Below are the code and all the weights of a small trained network. Each question names an input and a target symbol and asks about switching units off, where a switched-off unit gives its printed mean instead of its output.

import numpy as np


def w(rows, s, z=0):
    codes = np.array(rows[::2]) - 128.0
    scale = np.full(codes.shape[1], s)
    scale[-1] = z or s
    return codes * scale


def softmax(a):
    e = np.exp(a - a.max(-1, keepdims=True))
    return e / e.sum(-1, keepdims=True)


def log_softmax(a):
    a = a - a.max(-1, keepdims=True)
    return a - np.log(np.exp(a).sum(-1, keepdims=True))


def net(x, mask):
    ids = ['ΔΛΠαζηξφ'.index(c) for c in x.split()]
    T = len(ids)
    res = E[ids] + P[:T]
    u = 0
    for l in range(2):
        r = res
        for j in range(3):
            rows = slice(3 * j, 3 * j + 3)
            q, k, v = (r @ M[l][rows].T for M in (Q, K, V))
            z = softmax(np.where(np.tri(T) > 0, q @ k.T / 3**0.5, -1e9)) @ v
            o = O[l][rows]
            res = res + np.where(mask[u + j], z, o[:, -1]) @ o[:, :-1]
        u += 3
    return log_softmax(res[-1] @ U[:, :-1].T + U[:, -1])


Q, K, V, O = {}, {}, {}, {}
E = w([
[102,127,162,92,194,65,148],'Δ',
[160,151,137,173,197,41,76],'Λ',
[128,102,251,194,165,156,181],'Π',
[37,206,103,175,162,88,128],'α',
[76,239,140,149,53,128,112],'ζ',
[155,178,93,123,64,131,163],'η',
[119,149,113,190,25,205,76],'ξ',
[44,28,90,176,99,182,200],'φ',
],0.02)
P = w([
[146,115,129,144,95,118,151],'0',
[253,111,92,111,177,184,171],'1',
[185,118,108,176,137,134,163],'2',
[125,160,143,60,181,174,121],'3',
[125,139,134,128,151,127,126],'4',
[129,144,118,133,148,135,134],'5',
[158,119,98,162,119,107,139],'6',
[68,158,137,167,116,107,96],'7',
[138,145,80,112,104,126,115],'8',
[120,138,89,233,91,91,128],'9',
],0.013)
Q[0] = w([
[148,198,97,174,117,109,155],'L0H1',
[116,77,161,182,255,52,161],'L0H1',
[64,179,63,65,160,85,139],'L0H1',
[186,166,119,212,135,34,199],'L0H2',
[215,199,111,134,164,84,87],'L0H2',
[131,119,140,100,115,191,183],'L0H2',
[111,148,143,101,111,174,130],'L0H3',
[167,96,76,214,75,53,178],'L0H3',
[107,114,40,96,135,170,115],'L0H3',
],0.0088)
K[0] = w([
[115,186,108,146,141,141,70],'L0H1',
[96,120,105,136,254,96,168],'L0H1',
[95,150,84,107,134,91,110],'L0H1',
[80,101,202,144,107,60,110],'L0H2',
[163,146,138,136,137,32,78],'L0H2',
[136,124,112,136,126,169,200],'L0H2',
[146,102,106,130,214,127,110],'L0H3',
[53,112,166,144,99,78,104],'L0H3',
[219,123,137,104,124,151,134],'L0H3',
],0.0092)
V[0] = w([
[104,124,24,116,85,36,140],'L0H1',
[94,145,147,87,135,85,75],'L0H1',
[52,80,71,201,254,123,20],'L0H1',
[106,164,113,84,86,209,147],'L0H2',
[191,195,110,197,154,61,103],'L0H2',
[99,191,96,206,85,102,208],'L0H2',
[11,150,186,162,180,106,114],'L0H3',
[130,189,96,129,119,127,56],'L0H3',
[136,159,113,230,129,185,108],'L0H3',
],0.0074)
O[0] = w([
[191,112,152,126,146,149,146,143],'L0H1',
[84,96,120,157,86,121,189,116],'L0H1',
[166,125,134,128,39,193,152,140],'L0H1',
[86,37,121,125,108,147,155,105],'L0H2',
[190,102,171,71,108,141,121,216],'L0H2',
[83,67,106,30,211,143,127,255],'L0H2',
[1,186,207,55,187,161,175,194],'L0H3',
[75,85,129,9,14,93,87,158],'L0H3',
[125,117,72,6,178,168,98,210],'L0H3',
],0.0083,0.0078)
Q[1] = w([
[146,143,147,163,200,54,126],'L1H1',
[86,183,61,59,101,153,157],'L1H1',
[150,83,83,166,83,173,103],'L1H1',
[154,137,198,129,90,239,183],'L1H2',
[154,42,147,231,28,161,14],'L1H2',
[99,120,160,135,179,90,163],'L1H2',
[111,142,171,117,161,190,254],'L1H3',
[136,133,161,91,52,161,138],'L1H3',
[96,130,53,130,220,102,161],'L1H3',
],0.0073)
K[1] = w([
[127,96,109,84,158,52,124],'L1H1',
[100,173,63,119,83,69,155],'L1H1',
[135,13,167,123,143,141,82],'L1H1',
[101,99,186,137,98,146,173],'L1H2',
[165,114,47,95,159,84,178],'L1H2',
[145,97,91,143,104,163,148],'L1H2',
[73,112,133,134,118,143,104],'L1H3',
[146,144,99,1,127,200,233],'L1H3',
[97,48,98,136,226,101,124],'L1H3',
],0.0074)
V[1] = w([
[202,144,48,81,134,64,192],'L1H1',
[195,93,135,156,100,254,236],'L1H1',
[175,122,187,143,134,230,207],'L1H1',
[164,27,243,123,104,171,105],'L1H2',
[92,103,88,101,76,33,53],'L1H2',
[106,149,146,105,90,52,169],'L1H2',
[172,219,105,114,147,98,81],'L1H3',
[126,161,181,193,202,97,113],'L1H3',
[181,140,113,5,81,35,233],'L1H3',
],0.0087)
O[1] = w([
[140,88,143,197,128,56,116,176],'L1H1',
[111,138,122,60,173,99,81,2],'L1H1',
[124,254,100,100,67,61,83,74],'L1H1',
[128,146,166,136,223,239,79,84],'L1H2',
[212,118,89,93,122,141,128,43],'L1H2',
[108,160,104,80,111,110,221,119],'L1H2',
[141,40,206,65,160,103,119,108],'L1H3',
[121,98,194,139,124,173,151,90],'L1H3',
[118,135,189,174,129,82,113,205],'L1H3',
],0.0083,0.0062)
U = w([
[139,179,147,223,62,122,175,72],'Δ',
[209,197,181,100,64,170,81,178],'Λ',
[162,152,140,176,176,247,118,194],'Π',
[51,141,87,14,169,71,99,3],'α',
[153,56,134,78,59,212,220,106],'ζ',
[66,88,101,170,112,64,74,229],'η',
[135,112,105,65,72,209,2,234],'ξ',
[116,171,26,178,144,131,97,21],'φ',
],0.0071,0.004)

Each question gives the input, a string of symbols that net reads in full, and the target symbol t.
The units are the heads (3 rows each of Q, K, V and O). Each row of codes is followed by its name. A weight is (code - 128) times the scale printed after its matrix; where a second scale follows, it is the last column's (O and U).
mask holds one flag per head, layer by layer. A switched-off head (its flag False) gives its mean, the last column of its rows in O, instead of its output. The means were averaged over made-up inputs and are rounded, as every weight is.
A unit's drop is (log p(t) with every unit on - log p(t) with that unit switched off) / (log p(t) with every unit on - log p(t) with every unit switched off).
The circuit of an input: a set's keep is (log p(t) with only the set's units on - log p(t) with every unit switched off) / (log p(t) with every unit on - log p(t) with every unit switched off). Starting from all 6 units, units are removed one at a time, each time the one whose removal leaves the highest keep (on an exact tie, the one counted first), for as long as the keep stays at least 0.8.
circuit, biggest first: the units of the circuit, biggest drop first
most important unit: the unit with the biggest drop
which heads matter: for each layer, one digit per head in row order, 1 if its drop is at least 0.15 and else 0, layers parted by /
input Π Π α Π, target α: which heads matter : 101 / 100
input Λ Λ φ α, target Λ: most important unit : L0H2
input φ η α ζ α α η ζ, target α: which heads matter : 011 / 000
input α Δ ζ ζ α Δ α φ, target φ: circuit, biggest first : L1H3, L0H2
input Δ α η, target Δ: circuit, biggest first : L0H3, L0H2
input Π ζ ζ, target Π: circuit, biggest first : L1H3, L0H3, L0H1
input Λ η Π α, target η: which heads matter : 001 / 101
input ζ η α ζ α Δ ζ η ζ, target ζ: circuit, biggest first : L1H1, L1H2
input α φ ζ Λ Δ ζ ξ Δ, target ζ: circuit, biggest first : L0H1, L1H1
input α ξ α α, target ξ: which heads matter : 001 / 000
input α Λ ξ ζ α η Λ η Π, target Π: which heads matter : 001 / 010
input Λ Π α α ξ α φ η, target α: circuit, biggest first : L0H1, L0H3
input α η η ξ ζ α η η ζ, target η: circuit, biggest first : L1H3, L0H3
input η α α Λ, target Λ: circuit, biggest first : L0H2
input α α Π η η η η, target η: circuit, biggest first : L1H1, L1H3
input Δ η ζ α, target η: which heads matter : 001 / 110
input α Δ α, target α: circuit, biggest first : L0H1, L0H3, L1H1, L1H2
input φ η Λ α ξ φ α ξ η α, target ξ: circuit, biggest first : L0H1, L1H2, L0H3
input Π Δ Δ α, target Δ: circuit, biggest first : L0H3, L0H1
input Λ φ Δ, target Λ: which heads matter : 110 / 100
input ξ Λ α α η Δ α ζ Π α, target ζ: most important unit : L1H1
input Δ Δ ζ η Δ Λ Δ, target Δ: which heads matter : 010 / 000
input η α Π α ζ ζ α α, target ζ: which heads matter : 100 / 100
